Below is a small trained network, with its code and all its weights. Each question gives an input and a target symbol and asks what happens when units are switched off, that is, made to give their printed mean instead of their output.

import numpy as np


def w(rows, s, z=0):
    codes = np.array(rows[::2]) - 128.0
    scale = np.full(codes.shape[1], s)
    scale[-1] = z or s
    return codes * scale


def f(y):
    return np.maximum(y, 0)


def softmax(a):
    e = np.exp(a - a.max(-1, keepdims=True))
    return e / e.sum(-1, keepdims=True)


def log_softmax(a):
    a = a - a.max(-1, keepdims=True)
    return a - np.log(np.exp(a).sum(-1, keepdims=True))


def net(x, mask):
    ids = ['ΞΣΦαγδεηθμψ'.index(c) for c in x.split()]
    T = len(ids)
    res = E[ids] + P[:T]
    u = 0
    for l in range(2):
        r = res
        for j in range(2):
            rows = slice(4 * j, 4 * j + 4)
            q, k, v = (r @ M[l][rows].T for M in (Q, K, V))
            z = softmax(np.where(np.tri(T) > 0, q @ k.T / 4**0.5, -1e9)) @ v
            o = O[l][rows]
            res = res + np.where(mask[u + j], z, o[:, -1]) @ o[:, :-1]
        u += 2
        y = f(res @ A[l][:, :-1].T + A[l][:, -1])
        res = res + np.where(mask[u : u + 4], y, B[l][:, -1]) @ B[l][:, :-1]
        u += 4
    return log_softmax(res[-1] @ U[:, :-1].T + U[:, -1])


Q, K, V, O, A, B = {}, {}, {}, {}, {}, {}
E = w([
[107,134,102,98,145,115,75,82,194,55],'Ξ',
[92,90,160,91,113,140,63,25,157,111],'Σ',
[62,96,144,105,89,138,68,92,148,83],'Φ',
[132,78,186,80,93,66,131,183,87,179],'α',
[191,112,175,66,160,44,160,167,159,114],'γ',
[197,65,55,39,124,111,169,101,207,184],'δ',
[42,41,84,180,196,98,161,113,138,152],'ε',
[150,97,128,93,103,58,139,214,102,102],'η',
[175,83,127,57,66,112,70,64,79,139],'θ',
[152,126,45,110,205,165,48,112,88,217],'μ',
[164,115,93,112,83,157,210,77,145,4],'ψ',
],0.021)
P = w([
[97,225,147,162,99,252,119,154,151,162],'0',
[144,192,157,172,82,158,134,136,149,161],'1',
[179,144,153,210,96,166,102,133,171,146],'2',
[150,135,161,172,79,120,112,136,148,139],'3',
[129,154,134,67,98,117,154,120,118,138],'4',
[86,147,68,64,148,194,142,118,105,122],'5',
[85,125,87,105,130,116,125,91,115,92],'6',
[183,90,120,138,129,76,104,118,124,97],'7',
[174,48,108,176,156,153,62,130,130,87],'8',
[130,49,134,129,163,135,83,105,123,73],'9',
[115,66,74,69,196,126,122,101,90,66],'10',
],0.018)
Q[0] = w([
[90,95,156,76,143,170,120,77,128,77],'0.h0',
[157,130,101,143,107,93,121,101,104,113],'0.h0',
[106,160,112,149,109,141,122,105,171,132],'0.h0',
[128,140,71,76,160,152,159,105,100,155],'0.h0',
[124,163,92,179,176,161,114,151,123,177],'0.h1',
[193,114,72,126,84,168,34,86,175,149],'0.h1',
[175,253,159,103,115,149,189,190,63,150],'0.h1',
[79,128,56,47,127,141,134,51,115,119],'0.h1',
],0.016)
K[0] = w([
[147,78,89,156,134,105,122,108,81,109],'0.h0',
[140,142,160,80,143,124,142,128,109,121],'0.h0',
[140,84,151,129,139,186,128,163,122,119],'0.h0',
[185,127,144,184,141,110,116,105,165,136],'0.h0',
[105,130,147,158,167,195,102,150,145,120],'0.h1',
[196,80,110,21,201,188,135,158,44,120],'0.h1',
[165,231,155,188,90,173,133,136,162,199],'0.h1',
[214,7,116,176,129,89,96,127,126,93],'0.h1',
],0.015)
V[0] = w([
[77,181,90,92,146,107,141,137,144,114],'0.h0',
[102,86,134,116,117,128,69,204,79,106],'0.h0',
[176,103,68,155,153,111,95,144,95,72],'0.h0',
[146,110,95,185,77,157,150,162,125,115],'0.h0',
[213,135,141,105,183,133,132,19,126,123],'0.h1',
[147,150,195,124,218,119,152,171,143,123],'0.h1',
[199,122,99,117,201,103,246,254,63,137],'0.h1',
[141,92,146,163,90,186,191,51,66,170],'0.h1',
],0.0078)
O[0] = w([
[109,157,82,90,138,179,144,71,118,164,104],'0.h0',
[176,144,113,101,167,176,129,138,99,85,63],'0.h0',
[108,151,10,111,57,90,119,18,140,150,104],'0.h0',
[131,158,121,119,119,116,150,50,76,132,102],'0.h0',
[38,128,110,227,54,43,73,176,187,164,255],'0.h1',
[16,138,192,105,75,167,71,180,153,131,99],'0.h1',
[78,62,197,150,43,191,102,124,57,126,107],'0.h1',
[76,254,86,193,112,91,80,124,61,38,97],'0.h1',
],0.0071,0.0062)
A[0] = w([
[177,135,146,118,93,101,107,100,121,146,244],'0.n0',
[116,99,136,162,115,154,254,131,160,60,173],'0.n1',
[168,128,132,88,151,132,110,108,114,111,255],'0.n2',
[163,118,90,109,105,173,154,137,171,144,166],'0.n3',
],0.0099,0.0024)
B[0] = w([
[58,153,57,163,105,163,152,193,98,131,254],'0.n0',
[78,106,90,129,131,130,104,76,126,91,193],'0.n1',
[135,111,105,170,130,249,74,147,134,55,201],'0.n2',
[141,119,109,128,80,121,197,130,149,152,216],'0.n3',
],0.013,0.0067)
Q[1] = w([
[93,201,88,169,138,136,89,136,113,117],'1.h0',
[98,170,107,2,143,96,86,130,151,141],'1.h0',
[48,99,89,186,37,114,152,112,184,75],'1.h0',
[32,47,39,115,167,216,32,96,160,148],'1.h0',
[142,97,180,206,164,133,158,70,136,154],'1.h1',
[87,81,71,112,87,120,103,59,171,117],'1.h1',
[158,85,165,170,114,104,252,119,89,79],'1.h1',
[116,108,111,203,99,157,41,168,158,124],'1.h1',
],0.0092)
K[1] = w([
[77,131,64,209,94,166,120,98,79,109],'1.h0',
[118,93,156,228,114,88,116,154,160,112],'1.h0',
[83,54,55,133,124,112,161,165,104,133],'1.h0',
[124,41,92,98,147,81,68,133,136,104],'1.h0',
[146,117,123,95,143,159,183,137,164,93],'1.h1',
[148,52,94,115,127,73,103,157,131,122],'1.h1',
[119,196,163,95,118,129,255,162,148,116],'1.h1',
[145,106,91,21,147,110,73,120,84,134],'1.h1',
],0.01)
V[1] = w([
[99,62,105,203,208,120,125,115,71,206],'1.h0',
[110,167,149,71,194,92,25,200,80,144],'1.h0',
[129,185,114,122,85,158,60,138,99,131],'1.h0',
[54,138,142,104,123,117,90,96,167,5],'1.h0',
[62,77,171,180,165,138,112,51,174,184],'1.h1',
[107,188,87,115,113,163,85,112,113,211],'1.h1',
[145,117,138,112,249,141,67,175,104,254],'1.h1',
[41,132,88,133,192,147,93,66,193,119],'1.h1',
],0.0072)
O[1] = w([
[179,127,77,142,115,76,163,255,53,103,110],'1.h0',
[178,101,126,105,133,129,77,117,170,113,3],'1.h0',
[137,136,100,154,129,127,51,150,165,179,112],'1.h0',
[113,186,180,205,83,143,164,100,232,89,150],'1.h0',
[189,165,152,136,179,101,167,128,149,113,116],'1.h1',
[180,52,97,187,104,105,68,93,137,81,150],'1.h1',
[151,145,149,165,108,57,157,26,97,134,78],'1.h1',
[126,132,177,107,124,75,209,130,121,108,156],'1.h1',
],0.0086,0.014)
A[1] = w([
[102,45,150,194,221,121,138,153,120,128,186],'1.n0',
[122,107,182,146,254,142,100,134,140,65,101],'1.n1',
[110,144,128,199,185,87,85,106,78,128,50],'1.n2',
[105,119,65,160,156,129,146,88,136,154,4],'1.n3',
],0.0074,0.0047)
B[1] = w([
[80,177,100,41,120,112,82,69,97,216,254],'1.n0',
[173,254,146,23,124,142,121,93,101,146,195],'1.n1',
[99,34,184,148,103,172,193,137,122,112,173],'1.n2',
[62,77,185,64,8,78,121,208,67,129,216],'1.n3',
],0.0086,0.0071)
U = w([
[115,71,52,136,149,174,185,102,180,195,106],'Ξ',
[122,198,105,117,101,81,94,107,138,150,78],'Σ',
[134,154,92,121,120,172,124,96,113,114,90],'Φ',
[132,176,129,95,71,164,82,90,50,97,69],'α',
[99,99,223,68,82,112,62,164,149,111,132],'γ',
[1,179,123,143,215,118,84,92,29,123,171],'δ',
[151,146,186,135,101,150,137,196,50,43,130],'ε',
[97,67,129,157,191,222,124,123,81,68,139],'η',
[74,130,77,173,164,124,29,137,149,116,142],'θ',
[162,82,126,153,101,120,116,61,85,99,254],'μ',
[59,145,147,199,135,155,134,139,101,108,80],'ψ',
],0.0055,0.0048)

Each question gives the input, a string of symbols that net reads in full, and the target symbol t.
The units are the heads (4 rows each of Q, K, V and O) and the neurons (one row each of A and B). Each row of codes is followed by its name. A weight is (code - 128) times the scale printed after its matrix; where a second scale follows, it is the last column's (O, A, B and U).
mask holds one flag per unit, layer by layer, with each layer's heads first. A switched-off unit (its flag False) gives its mean, the last column of its rows in O or B, instead of its output. The means were averaged over made-up inputs and are rounded, as every weight is.
A unit's drop is (log p(t) with every unit on - log p(t) with that unit switched off) / (log p(t) with every unit on - log p(t) with every unit switched off).
The circuit of an input: a set's keep is (log p(t) with only the set's units on - log p(t) with every unit switched off) / (log p(t) with every unit on - log p(t) with every unit switched off). Starting from all 12 units, units are removed one at a time, each time the one whose removal leaves the highest keep (on an exact tie, the one counted first), for as long as the keep stays at least 0.8.
circuit, biggest first: the units of the circuit, biggest drop first
most important unit: the unit with the biggest drop
top k neurons: the k neurons with the biggest drops, biggest first
top k neurons in layer l: the k neurons of layer l with the biggest drops, biggest first
which heads matter: for each layer, one digit per head in row order, 1 if its drop is at least 0.15 and else 0, layers parted by /
input γ ψ γ γ γ, target ψ: top 2 neurons : 0.n1, 0.n0
input η Φ μ δ δ γ α γ, target δ: top 2 neurons in layer 0 : 0.n3, 0.n0
input Φ γ η γ, target Φ: most important unit : 0.h1
input Φ η θ ψ α γ η, target ψ: which heads matter : 11 / 10
input γ γ ψ Φ γ ε Ξ γ δ Σ, target δ: which heads matter : 01 / 10
input α θ Σ, target θ: circuit, biggest first : 1.h0, 1.h1
input ψ δ γ γ δ θ ψ γ μ, target ψ: circuit, biggest first : 0.n1, 1.h0
input δ δ Φ, target δ: which heads matter : 00 / 10
input ψ θ γ θ γ Σ γ, target θ: circuit, biggest first : 0.n0, 0.h1, 1.h1, 1.h0
input δ γ ε Ξ γ θ ε Ξ γ γ, target ε: circuit, biggest first : 0.n2, 1.h0, 0.n1, 0.h1
input δ Φ Ξ ε γ, target Φ: circuit, biggest first : 0.h1, 0.n2, 1.n1
input α θ γ, target α: which heads matter : 11 / 00
input Σ Σ ε ψ μ, target ψ: circuit, biggest first : 0.n1, 1.h0, 0.h1
input γ Ξ Ξ α γ Σ γ δ Ξ Ξ, target δ: top 4 neurons : 0.n0, 0.n3, 0.n2, 1.n0
input θ γ Ξ μ μ δ Ξ δ γ, target δ: most important unit : 1.h0
input δ Σ ε γ δ η, target ε: which heads matter : 00 / 10
input η Φ γ Φ η Ξ, target η: which heads matter : 01 / 00
input η γ Ξ, target η: circuit, biggest first : 0.h1, 0.n2
input δ γ μ ψ, target ψ: circuit, biggest first : 0.n1, 1.h0
input γ γ γ δ ε δ γ γ γ γ Σ, target γ: circuit, biggest first : 0.h1
input ψ μ γ γ Ξ Σ γ, target γ: which heads matter : 01 / 10
input δ θ Σ ε ε γ γ, target ε: which heads matter : 00 / 10
input ε ε γ ψ Φ δ ε Σ, target ε: which heads matter : 00 / 11
input Ξ θ Σ γ, target Ξ: which heads matter : 01 / 00
input γ δ Ξ δ Ξ γ γ γ μ ε Σ, target μ: which heads matter : 00 / 01
input γ γ δ γ δ γ δ γ ε, target δ: which heads matter : 00 / 00
